Below is a small trained network, with its code and all its weights. Each question gives an input and a class and asks what happens when units are switched off, that is, made to give their printed mean instead of their output.

import numpy as np


def w(rows, s, z=0):
    codes = np.array(rows[::2]) - 128.0
    scale = np.full(codes.shape[1], s)
    scale[-1] = z or s
    return codes * scale


def f(y):
    return y / 2 * (1 + np.tanh(0.7978845608 * (y + 0.044715 * y**3)))


def log_softmax(a):
    a = a - a.max(-1, keepdims=True)
    return a - np.log(np.exp(a).sum(-1, keepdims=True))


def net(x, mask):
    res = np.array(x, float).reshape(1, 8) / 4 @ E
    y = f(res @ A[0][:, :-1].T + A[0][:, -1])
    res = res + np.where(mask, y, B[0][:, -1]) @ B[0][:, :-1]
    return log_softmax(res[-1] @ U[:, :-1].T + U[:, -1])


A, B = {}, {}
E = w([
[118,107,127,130],'x0',
[68,1,112,135],'x1',
[129,100,119,122],'x2',
[32,202,193,157],'x3',
[91,202,47,82],'x4',
[127,144,136,129],'x5',
[127,120,129,125],'x6',
[130,122,123,127],'x7',
],0.0074)
A[0] = w([
[62,68,45,195,159],'N1',
[213,95,92,67,47],'N2',
[191,88,168,167,4],'N3',
[18,53,107,108,137],'N4',
[254,89,58,121,225],'N5',
[49,162,11,6,33],'N6',
],0.0095,0.0031)
B[0] = w([
[157,179,100,145,188],'N1',
[65,125,160,167,176],'N2',
[129,96,186,140,145],'N3',
[146,184,118,147,202],'N4',
[79,172,112,110,254],'N5',
[173,76,253,135,218],'N6',
],0.012,0.0064)
U = w([
[11,174,117,117,216],'0',
[145,169,103,141,253],'1',
[136,163,103,127,206],'2',
[203,59,205,123,6],'3',
[178,230,65,185,15],'4',
],0.011,0.0038)

Each question gives the input, the list of numbers given to net, and the class t.
The units are the neurons (one row each of A and B). Each row of codes is followed by its name. A weight is (code - 128) times the scale printed after its matrix; where a second scale follows, it is the last column's (A, B and U).
mask holds one flag per neuron, in row order. A switched-off neuron (its flag False) gives its mean, the last column of its row in B, instead of its output. The means were averaged over made-up inputs and are rounded, as every weight is.
A unit's drop is (log p(t) with every unit on - log p(t) with that unit switched off) / (log p(t) with every unit on - log p(t) with every unit switched off).
The circuit of an input: a set's keep is (log p(t) with only the set's units on - log p(t) with every unit switched off) / (log p(t) with every unit on - log p(t) with every unit switched off). Starting from all 6 units, units are removed one at a time, each time the one whose removal leaves the highest keep (on an exact tie, the one counted first), for as long as the keep stays at least 0.8.
circuit, biggest first: the units of the circuit, biggest drop first
most important unit: the unit with the biggest drop
k most important neurons: the k neurons with the biggest drops, biggest first
drop of u: that unit's drop, to one decimal
input [-6,8,-6,-4,3,-3,-8,0], class 4: most important unit	N1
input [1,8,2,7,-5,-1,-5,8], class 4: 2 most important neurons	N4, N1
input [1,1,4,-5,3,-1,-3,-5], class 0: circuit, biggest first	N5, N2
input [1,7,2,-1,-5,7,-4,-1], class 2: circuit, biggest first	N6, N1
input [0,8,-6,2,6,-6,4,1], class 4: circuit, biggest first	N4, N1
input [-3,8,7,7,7,3,5,3], class 4: circuit, biggest first	N4, N1
input [2,6,-7,3,5,-2,4,-2], class 4: 2 most important neurons	N4, N1
input [-3,0,3,-7,-4,6,-6,-1], class 0: 3 most important neurons	N5, N2, N6
input [2,-3,-1,-6,-5,3,-7,-6], class 0: 3 most important neurons	N5, N6, N2
input [-2,-1,6,-3,-1,-2,-8,4], class 0: 2 most important neurons	N5, N6
input [-3,8,-8,-3,-2,7,8,0], class 4: 3 most important neurons	N1, N4, N6
input [4,1,5,5,7,-6,5,0], class 3: drop of N6	0.8
input [-4,7,2,-7,3,5,-4,2], class 0: drop of N4	-0.2
input [5,4,7,-6,-1,-1,-3,2], class 0: drop of N5	0.4
input [-3,-6,-3,-6,-5,-4,1,-5], class 0: drop of N6	0.1
input [-7,6,-1,-8,-2,6,7,8], class 0: most important neuron	N5
input [-4,-2,-7,-7,-5,-7,1,1], class 0: 3 most important neurons	N5, N2, N6
